Below are the code and all the weights of a small trained network. Each question names an input and a target symbol and asks about switching units off, where a switched-off unit gives its printed mean instead of its output.

import numpy as np


def w(rows, s, z=0):
    codes = np.array(rows[::2]) - 128.0
    scale = np.full(codes.shape[1], s)
    scale[-1] = z or s
    return codes * scale


def f(y):
    return np.maximum(y, 0)


def softmax(a):
    e = np.exp(a - a.max(-1, keepdims=True))
    return e / e.sum(-1, keepdims=True)


def log_softmax(a):
    a = a - a.max(-1, keepdims=True)
    return a - np.log(np.exp(a).sum(-1, keepdims=True))


def net(x, mask):
    ids = ['αβγδζηθλμξπσφψω'.index(c) for c in x.split()]
    T = len(ids)
    res = E[ids] + P[:T]
    u = 0
    for l in range(3):
        q, k, v = (res @ M[l].T for M in (Q, K, V))
        z = softmax(np.where(np.tri(T) > 0, q @ k.T / 2**0.5, -1e9)) @ v
        res = res + np.where(mask[u], z, O[l][:, -1]) @ O[l][:, :-1]
        u += 1
        y = f(res @ A[l][:, :-1].T + A[l][:, -1])
        res = res + np.where(mask[u : u + 8], y, B[l][:, -1]) @ B[l][:, :-1]
        u += 8
    return log_softmax(res[-1] @ U[:, :-1].T + U[:, -1])


Q, K, V, O, A, B = {}, {}, {}, {}, {}, {}
E = w([
[85,157,146,160,39,131,132,139,182,109,220,83],'α',
[118,165,134,163,51,129,184,117,90,115,122,74],'β',
[146,72,123,159,12,120,53,56,41,122,90,161],'γ',
[203,100,111,163,67,185,73,1,79,111,125,178],'δ',
[83,126,112,149,89,159,162,124,106,112,164,75],'ζ',
[55,95,115,118,165,176,88,44,251,165,120,155],'η',
[131,167,104,126,109,119,125,132,152,159,230,31],'θ',
[99,203,107,152,126,183,138,115,66,81,133,83],'λ',
[34,101,146,150,128,143,76,126,181,155,137,122],'μ',
[82,162,115,201,66,169,147,96,63,97,128,91],'ξ',
[99,160,193,184,142,33,144,68,168,201,101,159],'π',
[151,70,128,98,233,201,107,149,105,131,142,191],'σ',
[60,157,188,142,146,164,91,132,138,133,124,133],'φ',
[53,128,173,150,126,142,93,140,144,127,143,158],'ψ',
[125,215,126,127,72,115,173,137,121,72,132,113],'ω',
],0.0088)
P = w([
[39,77,243,177,154,173,129,193,112,133,229,14],'0',
[54,130,121,139,172,100,113,95,118,1,200,139],'1',
[86,143,118,116,149,97,132,73,112,37,201,165],'2',
[111,166,120,111,151,101,136,82,105,91,201,165],'3',
[137,104,107,166,143,140,93,155,182,143,99,115],'4',
[141,110,112,159,129,145,94,152,165,164,98,125],'5',
[139,113,122,143,119,129,110,134,141,169,106,137],'6',
[143,141,129,119,112,127,122,125,127,183,128,164],'7',
[154,145,147,102,108,128,130,122,125,194,121,167],'8',
[164,135,149,118,115,142,129,132,122,231,104,144],'9',
[164,139,154,98,111,126,144,131,127,204,91,168],'10',
[157,114,132,92,114,103,152,111,134,187,89,149],'11',
[143,99,139,82,100,82,180,89,113,178,102,177],'12',
[159,89,135,83,105,83,170,100,139,193,84,150],'13',
],0.0049)
Q[0] = w([
[56,253,99,84,103,164,237,88,8,66,245,102],'0.h1',
[46,222,149,155,95,72,170,61,214,131,194,63],'0.h1',
],0.0041)
K[0] = w([
[138,96,189,174,80,199,107,175,141,253,185,43],'0.h1',
[100,178,156,199,50,139,131,102,163,167,94,77],'0.h1',
],0.0052)
V[0] = w([
[133,195,86,94,149,159,136,140,21,58,75,149],'0.h1',
[51,172,177,253,76,138,141,49,77,36,118,121],'0.h1',
],0.0045)
O[0] = w([
[110,142,83,25,65,90,64,172,100,130,87,110,6],'0.h1',
[3,153,247,78,145,107,1,83,127,88,140,97,232],'0.h1',
],0.0061,0.0016)
A[0] = w([
[87,98,144,117,192,161,91,109,167,147,134,151,167],'0.n1',
[44,126,139,120,140,159,61,70,171,46,201,119,234],'0.n2',
[101,47,174,86,196,195,78,160,114,153,162,170,210],'0.n3',
[75,181,185,166,175,40,113,91,171,213,86,165,218],'0.n4',
[69,160,148,121,68,146,97,209,105,66,163,63,160],'0.n5',
[199,109,68,138,114,142,140,94,73,152,91,155,186],'0.n6',
[107,177,177,159,139,38,150,90,128,198,94,144,249],'0.n7',
[138,175,106,207,96,169,255,142,116,69,205,84,247],'0.n8',
],0.0061,0.0019)
B[0] = w([
[127,102,139,151,177,163,91,119,144,129,127,167,218],'0.n1',
[92,76,84,127,139,132,71,109,117,103,148,78,254],'0.n2',
[107,91,151,142,197,213,104,151,106,109,141,146,239],'0.n3',
[80,130,185,171,129,44,126,99,182,148,122,140,247],'0.n4',
[105,124,74,23,60,85,134,170,113,170,102,4,177],'0.n5',
[197,88,96,79,67,78,57,134,42,155,112,206,157],'0.n6',
[117,163,201,150,125,33,138,81,168,146,132,136,224],'0.n7',
[168,162,103,160,131,100,232,164,127,58,224,1,194],'0.n8',
],0.0064,0.0049)
Q[1] = w([
[87,65,134,144,254,150,89,123,143,115,189,202],'1.h1',
[108,193,157,122,122,78,233,114,155,152,154,57],'1.h1',
],0.0032)
K[1] = w([
[127,34,103,93,254,221,77,143,162,99,173,93],'1.h1',
[16,164,211,216,162,84,160,95,182,157,118,140],'1.h1',
],0.0027)
V[1] = w([
[108,181,200,197,117,1,189,84,209,234,55,235],'1.h1',
[144,77,85,83,158,228,139,230,25,101,111,161],'1.h1',
],0.004)
O[1] = w([
[68,175,76,124,83,230,200,20,86,131,57,97,92],'1.h1',
[252,114,167,118,134,18,56,228,24,167,100,136,3],'1.h1',
],0.0042,0.0039)
A[1] = w([
[184,100,130,2,130,77,141,200,110,145,121,117,119],'1.n1',
[230,74,168,112,175,213,84,157,7,146,139,192,252],'1.n2',
[100,95,180,140,200,158,98,88,180,127,171,168,222],'1.n3',
[182,112,127,65,98,54,105,152,59,137,150,126,229],'1.n4',
[122,103,88,62,110,112,77,43,138,100,168,144,235],'1.n5',
[94,112,155,175,158,246,174,128,107,32,183,98,194],'1.n6',
[102,89,210,160,209,101,90,155,123,128,177,140,168],'1.n7',
[116,204,93,127,77,41,194,101,182,116,195,76,223],'1.n8',
],0.0053,0.0018)
B[1] = w([
[61,88,98,83,144,163,186,179,119,170,165,163,159],'1.n1',
[134,126,125,100,98,152,163,157,128,92,169,228,234],'1.n2',
[118,152,154,145,95,131,111,124,224,108,82,186,254],'1.n3',
[76,46,97,50,131,144,135,115,80,111,134,113,167],'1.n4',
[90,144,115,102,83,148,84,129,101,40,86,185,182],'1.n5',
[162,226,175,254,133,51,106,148,149,82,212,98,208],'1.n6',
[172,183,181,168,118,103,84,137,183,122,178,155,248],'1.n7',
[115,133,136,119,87,127,200,184,105,77,101,120,248],'1.n8',
],0.0063,0.0086)
Q[2] = w([
[122,137,134,69,87,113,159,98,69,75,216,192],'2.h1',
[118,109,70,132,116,253,108,153,136,133,92,112],'2.h1',
],0.0057)
K[2] = w([
[167,160,142,119,138,197,169,147,114,227,123,126],'2.h1',
[129,99,64,114,133,163,125,122,110,2,140,121],'2.h1',
],0.0066)
V[2] = w([
[164,136,140,128,162,191,84,140,168,94,139,254],'2.h1',
[143,126,138,177,193,119,30,92,131,186,123,105],'2.h1',
],0.0059)
O[2] = w([
[129,111,109,162,142,148,122,173,121,138,1,113,254],'2.h1',
[143,96,195,73,248,177,174,61,213,99,127,23,127],'2.h1',
],0.0073,0.013)
A[2] = w([
[144,49,39,8,115,171,127,113,24,253,67,146,7],'2.n1',
[75,118,147,73,89,123,90,78,64,90,153,83,238],'2.n2',
[76,116,148,119,148,194,147,58,154,179,71,148,116],'2.n3',
[157,175,183,148,152,86,75,129,144,122,141,138,168],'2.n4',
[104,106,86,122,107,175,170,118,138,110,60,155,255],'2.n5',
[123,70,104,46,155,152,150,164,96,179,138,161,143],'2.n6',
[160,170,173,172,134,69,123,148,136,128,149,142,44],'2.n7',
[134,123,77,136,110,107,180,204,36,154,187,126,173],'2.n8',
],0.0061,0.0009)
B[2] = w([
[221,85,23,99,30,153,130,32,136,47,169,3,192],'2.n1',
[46,131,207,98,169,172,80,79,114,219,137,203,176],'2.n2',
[108,71,73,77,148,174,111,192,199,169,179,121,227],'2.n3',
[178,155,186,165,107,88,94,167,128,104,111,161,254],'2.n4',
[73,86,123,60,170,207,98,147,138,186,169,118,229],'2.n5',
[59,106,152,124,236,158,200,97,170,182,160,151,198],'2.n6',
[198,148,136,150,87,89,115,136,106,74,101,119,225],'2.n7',
[129,160,27,81,94,92,156,155,145,134,167,151,201],'2.n8',
],0.0068,0.0063)
U = w([
[176,110,126,149,180,133,212,117,130,70,112,59,101],'α',
[106,185,52,85,67,81,84,123,85,143,131,176,79],'β',
[221,165,51,173,104,54,211,117,138,69,183,150,58],'γ',
[124,98,101,68,82,159,60,90,87,64,66,83,109],'δ',
[119,130,131,96,140,122,126,118,101,126,124,108,45],'ζ',
[169,129,135,94,44,121,95,67,75,133,160,163,157],'η',
[139,117,151,78,173,134,174,102,117,100,133,84,95],'θ',
[89,141,34,181,122,108,133,215,96,137,59,52,107],'λ',
[149,108,143,102,162,127,165,105,117,101,134,93,22],'μ',
[217,186,180,215,53,51,75,139,151,64,50,165,210],'ξ',
[24,79,73,6,171,224,132,121,201,255,183,131,191],'π',
[92,166,70,209,156,191,135,80,90,90,168,126,4],'σ',
[14,149,224,128,213,124,121,151,120,249,84,209,224],'φ',
[184,111,145,123,167,131,205,95,129,79,142,81,98],'ψ',
[148,126,130,109,140,103,134,127,103,135,180,103,93],'ω',
],0.0053,0.0025)

Each question gives the input, a string of symbols that net reads in full, and the target symbol t.
The units are the heads (2 rows each of Q, K, V and O) and the neurons (one row each of A and B). Each row of codes is followed by its name. A weight is (code - 128) times the scale printed after its matrix; where a second scale follows, it is the last column's (O, A, B and U).
mask holds one flag per unit, layer by layer, with each layer's heads first. A switched-off unit (its flag False) gives its mean, the last column of its rows in O or B, instead of its output. The means were averaged over made-up inputs and are rounded, as every weight is.
A unit's drop is (log p(t) with every unit on - log p(t) with that unit switched off) / (log p(t) with every unit on - log p(t) with every unit switched off).
most important unit: the unit with the biggest drop
top k neurons: the k neurons with the biggest drops, biggest first
top k neurons in layer l: the k neurons of layer l with the biggest drops, biggest first
input γ σ β η μ ω β σ, target φ: most important unit	1.h1
input η σ η λ, target α: top 4 neurons in layer 1	1.n6; 1.n8; 1.n7; 1.n2
input μ π π σ δ σ α, target λ: top 2 neurons	1.n6; 1.n2
input λ ξ ω θ, target π: top 4 neurons in layer 1	1.n6; 1.n4; 1.n3; 1.n1
input θ ω ξ λ σ σ λ θ ψ π π η ω δ, target η: top 2 neurons in layer 0	0.n5; 0.n6
input η ζ ω, target α: top 2 neurons	0.n8; 1.n8
input σ η σ μ σ σ σ η σ η λ ξ, target λ: top 3 neurons	0.n8; 1.n2; 1.n7
input ω η η ω, target β: top 2 neurons	0.n5; 1.n5
input σ σ β, target λ: top 3 neurons	1.n2; 0.n8; 0.n3
input φ θ σ μ ω π σ ω ω δ ζ σ, target π: top 4 neurons in layer 0	0.n6; 0.n4; 0.n7; 0.n8
input σ φ σ μ σ π σ π π ω, target λ: top 2 neurons	1.n6; 1.n2
input η θ λ π σ θ π φ θ β, target σ: top 2 neurons	0.n4; 0.n7
input μ π η η λ θ σ π σ π, target π: top 2 neurons	2.n3; 1.n6
input φ π π π π γ δ, target π: most important unit	1.n7
input π σ θ γ σ σ ω θ π σ λ β σ, target π: top 2 neurons in layer 2	2.n6; 2.n5
input μ σ η ζ ζ σ π σ σ ω λ, target λ: top 2 neurons	1.n7; 0.n3
input π σ σ σ σ θ σ δ σ α δ β η, target ξ: top 2 neurons	0.n4; 0.n7
input γ σ π σ ω ω γ σ σ λ π α μ, target ξ: top 2 neurons	0.n4; 0.n7
input ψ μ η σ ξ ψ π ζ η σ π γ, target δ: top 2 neurons	2.n1; 0.n6
input α α α π σ π ψ π ψ ω δ, target δ: top 3 neurons	0.n6; 1.n6; 2.n1
input η σ θ, target α: top 2 neurons	0.n8; 1.n8
input ω η η σ π θ μ σ, target φ: most important unit	0.h1
input π λ ζ, target σ: top 2 neurons in layer 1	1.n6; 1.n7
input σ φ ψ θ, target λ: top 3 neurons in layer 0	0.n3; 0.n8; 0.n2
input δ σ σ σ α σ η ψ, target ξ: top 2 neurons in layer 1	1.n7; 1.n1
input ω ψ β, target β: top 2 neurons in layer 1	1.n5; 1.n8
input θ ω σ σ π σ σ θ δ ω, target λ: top neuron in layer 1	1.n7
input μ ψ ζ α θ μ δ σ π γ, target δ: top 2 neurons in layer 0	0.n6; 0.n4
